A =
[[136 123 122 121 133 136 147 130 131 111 132]
 [136 132 121 129 133 124 132 127 126 138 130]
 [130 126 130 126 133 130 140 133 132 107 136]
 [125 125 136 125 125 136 129 136 127 112 132]
 [136 133 120 130 133 123 133 126 127 140 129]
 [131 138 123 138 132 112 119 122 127 157 127]
 [123 124 120 131 129 118 128 111 136 137 117]
 [120 123 137 126 124 132 127 131 131 110 129]
 [123 123 127 128 128 127 131 123 134 119 125]
 [120 122 137 123 121 136 125 132 128 112 126]]
A[0][0]	136
A[1][9]	138
A[:, 4]	[133, 133, 133, 125, 133, 132, 129, 124, 128, 121]
A[0][1]	123
A[6][10]	117
A[3][0]	125
A[:, 0]	[136, 136, 130, 125, 136, 131, 123, 120, 123, 120]
A[7][1]	123
A[6][4]	129
A[9][10]	126
A[3][3]	125
A[7][9]	110
A[3][7]	136
A[9]	[120, 122, 137, 123, 121, 136, 125, 132, 128, 112, 126]
A[4][10]	129
A[6][3]	131
A[:, 9]	[111, 138, 107, 112, 140, 157, 137, 110, 119, 112]
A[1]	[136, 132, 121, 129, 133, 124, 132, 127, 126, 138, 130]
A[0]	[136, 123, 122, 121, 133, 136, 147, 130, 131, 111, 132]
A[5][4]	132
A[8]	[123, 123, 127, 128, 128, 127, 131, 123, 134, 119, 125]
A[8][6]	131
A[:, 1]	[123, 132, 126, 125, 133, 138, 124, 123, 123, 122]
A[6][1]	124
A[:, 3]	[121, 129, 126, 125, 130, 138, 131, 126, 128, 123]
A[6][2]	120
A[0][9]	111
A[5][8]	127
A[3]	[125, 125, 136, 125, 125, 136, 129, 136, 127, 112, 132]
A[4][4]	133
A[4][3]	130
A[0][2]	122
A[:, 7]	[130, 127, 133, 136, 126, 122, 111, 131, 123, 132]

M =
[[135 131 138 127 122 115 135]
 [118 111 141 121 129 124 135]
 [140 140 128 110 146 122 120]
 [143 131 134 117 128 121 133]
 [108 105 134 121 131 136 129]
 [117 136 132 147 109 119 123]
 [121 115 139 123 130 123 127]
 [136 127 140 125 117 121 140]
 [130 137 113 124 138 145 120]
 [140 122 137 113 123 128 139]
 [140 144 118 121 146 132 117]
 [121 119 139 133 116 120 136]
 [115 114 137 134 123 121 131]
 [141 129 139 122 119 120 137]
 [152 136 130 109 140 126 133]
 [134 136 139 131 114 110 137]]
M[0, 0]	135
M[3, 1]	131
M[:, 3]	[127, 121, 110, 117, 121, 147, 123, 125, 124, 113, 121, 133, 134, 122, 109, 131]
M[:, 1]	[131, 111, 140, 131, 105, 136, 115, 127, 137, 122, 144, 119, 114, 129, 136, 136]
M[2, 5]	122
M[3, 3]	117
M[8]	[130, 137, 113, 124, 138, 145, 120]
M[:, 2]	[138, 141, 128, 134, 134, 132, 139, 140, 113, 137, 118, 139, 137, 139, 130, 139]
M[4, 6]	129
M[15, 6]	137
M[:, 6]	[135, 135, 120, 133, 129, 123, 127, 140, 120, 139, 117, 136, 131, 137, 133, 137]
M[4, 2]	134
M[11, 4]	116
M[3]	[143, 131, 134, 117, 128, 121, 133]
M[7, 2]	140
M[9, 1]	122
M[:, 4]	[122, 129, 146, 128, 131, 109, 130, 117, 138, 123, 146, 116, 123, 119, 140, 114]
M[1, 5]	124
M[11, 1]	119
M[12]	[115, 114, 137, 134, 123, 121, 131]
M[13, 3]	122
M[8, 0]	130
M[3, 6]	133
M[8, 2]	113
M[2]	[140, 140, 128, 110, 146, 122, 120]
M[3, 0]	143
M[15, 3]	131
M[0, 6]	135
M[0, 3]	127
M[5, 0]	117
M[0]	[135, 131, 138, 127, 122, 115, 135]
M[6, 4]	130
M[12, 1]	114
M[7, 6]	140
M[14, 2]	130
M[:, 5]	[115, 124, 122, 121, 136, 119, 123, 121, 145, 128, 132, 120, 121, 120, 126, 110]
